Below is a small trained network, with its code and all its weights. Each question gives an input and a class and asks what happens when units are switched off, that is, made to give their printed mean instead of their output.

import numpy as np


def w(rows, s, z=0):
    codes = np.array(rows[::2]) - 128.0
    scale = np.full(codes.shape[1], s)
    scale[-1] = z or s
    return codes * scale


def f(y):
    return np.maximum(y, 0)


def log_softmax(a):
    a = a - a.max(-1, keepdims=True)
    return a - np.log(np.exp(a).sum(-1, keepdims=True))


def net(x, mask):
    res = np.array(x, float).reshape(1, 8) / 4 @ E
    y = f(res @ A[0][:, :-1].T + A[0][:, -1])
    res = res + np.where(mask, y, B[0][:, -1]) @ B[0][:, :-1]
    return log_softmax(res[-1] @ U[:, :-1].T + U[:, -1])


A, B = {}, {}
E = w([
[185,169,185,122,136,167,169],'x0',
[174,194,135,84,92,193,125],'x1',
[155,53,91,44,63,115,67],'x2',
[153,145,77,173,171,181,113],'x3',
[151,21,135,117,218,180,106],'x4',
[106,198,82,112,105,151,68],'x5',
[195,103,150,94,2,103,137],'x6',
[53,143,182,114,194,117,41],'x7',
],0.0096)
A[0] = w([
[170,91,88,88,56,151,122,87],'neuron 1',
[119,2,83,128,138,77,86,119],'neuron 2',
[161,211,45,208,99,84,142,213],'neuron 3',
[163,184,157,138,162,158,142,8],'neuron 4',
[67,240,105,101,69,88,73,253],'neuron 5',
[97,121,130,157,160,119,78,181],'neuron 6',
[161,204,180,123,170,109,101,210],'neuron 7',
[41,145,196,156,125,45,142,130],'neuron 8',
[112,218,130,165,204,128,71,39],'neuron 9',
],0.0098,0.0041)
B[0] = w([
[157,66,111,131,97,56,61,197],'neuron 1',
[15,103,68,130,212,89,178,226],'neuron 2',
[111,101,97,74,44,254,146,217],'neuron 3',
[94,107,147,148,194,106,101,165],'neuron 4',
[167,187,162,72,133,179,208,248],'neuron 5',
[54,146,108,88,137,92,181,190],'neuron 6',
[95,137,124,150,186,99,228,195],'neuron 7',
[148,53,228,118,153,125,122,204],'neuron 8',
[71,87,61,191,133,96,107,215],'neuron 9',
],0.0094,0.013)
U = w([
[162,105,115,97,73,126,119,149],'0',
[81,60,99,145,180,62,97,51],'1',
[156,106,250,121,164,127,167,246],'2',
[158,138,192,178,118,110,66,1],'3',
[94,141,74,129,161,132,189,173],'4',
],0.013,0.0039)

Each question gives the input, the list of numbers given to net, and the class t.
The units are the neurons (one row each of A and B). Each row of codes is followed by its name. A weight is (code - 128) times the scale printed after its matrix; where a second scale follows, it is the last column's (A, B and U).
mask holds one flag per neuron, in row order. A switched-off neuron (its flag False) gives its mean, the last column of its row in B, instead of its output. The means were averaged over made-up inputs and are rounded, as every weight is.
A unit's drop is (log p(t) with every unit on - log p(t) with that unit switched off) / (log p(t) with every unit on - log p(t) with every unit switched off).
The circuit of an input: a set's keep is (log p(t) with only the set's units on - log p(t) with every unit switched off) / (log p(t) with every unit on - log p(t) with every unit switched off). Starting from all 9 units, units are removed one at a time, each time the one whose removal leaves the highest keep (on an exact tie, the one counted first), for as long as the keep stays at least 0.8.
units of the circuit, in order: the units of the circuit, biggest drop first
unit that matters most: the unit with the biggest drop
top k neurons: the k neurons with the biggest drops, biggest first
drop of u: that unit's drop, to one decimal
input [7,4,-8,-5,-7,-4,-5,-3], class 2: units of the circuit, in order : [neuron 8]
input [3,-3,-5,-6,-4,3,-3,-8], class 0: units of the circuit, in order : [neuron 3; neuron 2]
input [-5,3,-7,-1,6,1,-5,1], class 1: top 2 neurons : [neuron 5; neuron 9]
input [6,1,-5,-3,-4,-2,-2,-5], class 2: top 3 neurons : [neuron 2; neuron 9; neuron 6]
input [-7,7,-8,8,-6,5,8,-2], class 0: top 3 neurons : [neuron 3; neuron 2; neuron 6]
input [1,0,-4,4,2,-1,-6,5], class 1: top 2 neurons : [neuron 9; neuron 5]
input [-4,0,8,2,-3,-4,6,-3], class 1: top 2 neurons : [neuron 2; neuron 1]
input [-7,8,2,-2,8,-5,-5,-5], class 1: top 2 neurons : [neuron 5; neuron 3]
input [5,-1,2,8,1,3,-4,6], class 1: top 2 neurons : [neuron 9; neuron 5]
input [3,-1,4,5,2,1,-7,-2], class 1: top 2 neurons : [neuron 5; neuron 3]
input [-4,6,-6,-4,6,-5,-6,-1], class 1: top 2 neurons : [neuron 5; neuron 3]
input [2,8,-2,1,8,-5,-6,-6], class 2: top 2 neurons : [neuron 2; neuron 9]
input [5,-7,7,-3,-2,7,-4,4], class 4: top 2 neurons : [neuron 5; neuron 1]
input [5,4,5,-8,-2,-7,4,-2], class 0: unit that matters most : neuron 1
input [4,1,-3,-1,0,8,6,6], class 2: top 2 neurons : [neuron 2; neuron 5]
input [-3,8,-3,5,5,6,3,-3], class 0: drop of neuron 2 : 0.3
input [4,-6,-6,5,7,7,8,-8], class 0: drop of neuron 2 : 0.1
input [8,6,6,-4,-5,2,-3,3], class 2: drop of neuron 2 : 0.3
input [-4,6,-4,-7,0,-2,-6,1], class 2: drop of neuron 8 : 0.4
input [8,-3,8,-5,7,5,8,5], class 1: units of the circuit, in order : [neuron 2]
